Below is a small trained network, with its code and all its weights. Each question gives an input and a class and asks what happens when units are switched off, that is, made to give their printed mean instead of their output.

import numpy as np


def w(rows, s, z=0):
    codes = np.array(rows[::2]) - 128.0
    scale = np.full(codes.shape[1], s)
    scale[-1] = z or s
    return codes * scale


def f(y):
    return np.maximum(y, 0)


def log_softmax(a):
    a = a - a.max(-1, keepdims=True)
    return a - np.log(np.exp(a).sum(-1, keepdims=True))


def net(x, mask):
    res = np.array(x, float).reshape(1, 4) / 4 @ E
    y = f(res @ A[0][:, :-1].T + A[0][:, -1])
    res = res + np.where(mask, y, B[0][:, -1]) @ B[0][:, :-1]
    return log_softmax(res[-1] @ U[:, :-1].T + U[:, -1])


A, B = {}, {}
E = w([
[130,131,116,140,113,31,128,86,128,146],'x0',
[118,132,119,26,125,125,127,124,93,135],'x1',
[121,124,129,97,100,145,127,105,221,154],'x2',
[120,127,128,113,254,99,122,129,152,126],'x3',
],0.011)
A[0] = w([
[129,123,124,160,140,131,130,140,9,121,74],'neuron 0',
[127,134,124,251,135,157,129,133,166,126,39],'neuron 1',
[132,133,135,125,139,212,141,154,126,122,43],'neuron 2',
[130,125,138,176,125,127,130,127,155,123,165],'neuron 3',
[126,127,132,110,182,139,131,126,144,130,58],'neuron 4',
[129,117,126,126,151,230,116,135,118,122,45],'neuron 5',
[139,130,123,136,108,43,130,111,139,134,6],'neuron 6',
[133,138,130,147,146,128,128,138,56,118,52],'neuron 7',
[122,120,131,131,167,113,120,133,136,120,58],'neuron 8',
[128,113,131,99,94,136,129,125,214,136,91],'neuron 9',
[115,128,110,80,121,119,132,128,99,136,68],'neuron 10',
[126,127,122,139,47,156,127,129,92,129,121],'neuron 11',
[117,134,125,121,184,109,131,142,148,134,90],'neuron 12',
[139,129,126,118,191,130,125,117,139,120,83],'neuron 13',
[121,126,122,99,120,133,132,123,195,133,44],'neuron 14',
[129,126,130,134,36,136,132,132,111,126,27],'neuron 15',
[132,128,124,124,93,25,128,111,130,135,134],'neuron 16',
[123,128,134,89,115,116,129,131,115,134,84],'neuron 17',
[127,141,128,88,100,138,127,117,221,133,87],'neuron 18',
[121,132,136,47,122,126,129,128,106,127,149],'neuron 19',
[134,131,130,87,126,136,124,115,106,139,63],'neuron 20',
[136,132,120,43,120,131,131,128,100,122,85],'neuron 21',
[127,122,122,118,199,116,132,126,150,133,109],'neuron 22',
[132,134,121,127,136,172,129,138,124,129,239],'neuron 23',
[139,143,130,132,134,155,133,125,133,116,92],'neuron 24',
],0.024,0.012)
B[0] = w([
[154,153,132,221,192,158,132,121,74,129,234],'neuron 0',
[212,61,125,170,62,72,120,159,166,140,250],'neuron 1',
[39,178,129,176,79,120,125,151,165,128,198],'neuron 2',
[154,53,128,88,136,111,131,124,118,120,214],'neuron 3',
[149,178,125,120,99,143,125,130,161,126,167],'neuron 4',
[34,153,123,173,69,134,134,124,161,150,209],'neuron 5',
[47,166,122,194,52,130,119,145,171,139,177],'neuron 6',
[151,159,117,200,147,152,124,139,85,127,181],'neuron 7',
[152,165,130,126,106,146,123,126,167,116,156],'neuron 8',
[155,150,130,190,168,147,131,126,79,118,222],'neuron 9',
[169,103,122,165,92,98,123,123,149,147,169],'neuron 10',
[166,184,125,35,149,156,130,114,142,125,236],'neuron 11',
[153,167,127,88,132,149,129,116,146,123,186],'neuron 12',
[160,186,115,98,133,118,138,105,136,149,184],'neuron 13',
[135,149,121,196,143,153,126,134,107,124,177],'neuron 14',
[175,218,123,70,98,152,130,116,170,131,205],'neuron 15',
[4,109,135,104,139,128,131,124,132,123,240],'neuron 16',
[154,114,132,146,96,123,137,153,141,130,158],'neuron 17',
[154,152,127,194,179,141,130,128,75,136,228],'neuron 18',
[158,53,132,120,114,86,121,138,137,122,228],'neuron 19',
[157,123,120,157,96,110,115,150,148,126,155],'neuron 20',
[180,68,125,151,77,104,133,148,163,131,208],'neuron 21',
[156,164,134,47,119,167,131,129,113,122,208],'neuron 22',
[39,72,141,48,183,109,125,99,101,113,239],'neuron 23',
[103,133,118,141,115,135,116,142,138,119,146],'neuron 24',
],0.033,0.014)
U = w([
[137,162,120,51,93,184,135,117,141,129,102],'0',
[117,118,123,184,152,176,134,137,51,133,112],'1',
[144,45,122,124,52,105,126,164,143,143,100],'2',
[2,119,122,130,63,154,126,140,143,142,120],'3',
[70,30,143,28,186,127,127,97,66,105,254],'4',
],0.0082,0.0087)

Each question gives the input, the list of numbers given to net, and the class t.
The units are the neurons (one row each of A and B). Each row of codes is followed by its name. A weight is (code - 128) times the scale printed after its matrix; where a second scale follows, it is the last column's (A, B and U).
mask holds one flag per neuron, in row order. A switched-off neuron (its flag False) gives its mean, the last column of its row in B, instead of its output. The means were averaged over made-up inputs and are rounded, as every weight is.
A unit's drop is (log p(t) with every unit on - log p(t) with that unit switched off) / (log p(t) with every unit on - log p(t) with every unit switched off).
The circuit of an input: a set's keep is (log p(t) with only the set's units on - log p(t) with every unit switched off) / (log p(t) with every unit on - log p(t) with every unit switched off). Starting from the 12 units with the biggest drops (on a tie, the unit counted first), units are removed one at a time, each time the one whose removal leaves the highest keep (on an exact tie, the one counted first), for as long as the keep stays at least 0.8.
units of the circuit, in order: the units of the circuit, biggest drop first
unit that matters most: the unit with the biggest drop
k most important neurons: the k neurons with the biggest drops, biggest first
drop of u: that unit's drop, to one decimal
input [-4,3,2,-6], class 0: unit that matters most : neuron 11
input [-6,7,-4,7], class 0: 4 most important neurons : (neuron 22; neuron 1; neuron 13; neuron 12)
input [7,-2,2,5], class 3: 2 most important neurons : (neuron 16; neuron 6)
input [7,3,7,3], class 1: 3 most important neurons : (neuron 18; neuron 9; neuron 5)
input [5,1,-2,-5], class 0: 4 most important neurons : (neuron 11; neuron 15; neuron 5; neuron 2)
input [-2,7,-2,-8], class 0: 3 most important neurons : (neuron 11; neuron 15; neuron 1)
input [-7,4,7,2], class 1: 4 most important neurons : (neuron 18; neuron 9; neuron 16; neuron 14)
input [-6,-7,5,5], class 2: 2 most important neurons : (neuron 1; neuron 16)
input [-7,-4,-2,-5], class 3: 2 most important neurons : (neuron 5; neuron 2)
input [-5,5,2,4], class 2: 2 most important neurons : (neuron 19; neuron 16)
input [-3,-8,1,6], class 2: 2 most important neurons : (neuron 1; neuron 11)
input [-6,0,1,5], class 3: 4 most important neurons : (neuron 5; neuron 11; neuron 2; neuron 15)
input [-8,4,7,-1], class 3: 3 most important neurons : (neuron 5; neuron 2; neuron 0)
input [-5,5,-1,3], class 2: units of the circuit, in order : (neuron 21)
input [-7,-6,5,7], class 0: 2 most important neurons : (neuron 22; neuron 13)
input [1,-5,-2,4], class 2: 2 most important neurons : (neuron 1; neuron 11)
input [-4,-7,2,4], class 2: drop of neuron 1 : 3.8
input [2,-5,-7,8], class 0: drop of neuron 22 : 0.4
input [5,-1,-1,-1], class 3: drop of neuron 7 : 0.0
input [7,-2,-3,5], class 3: units of the circuit, in order : (neuron 16)
input [-6,5,-4,-5], class 3: drop of neuron 1 : 1.7
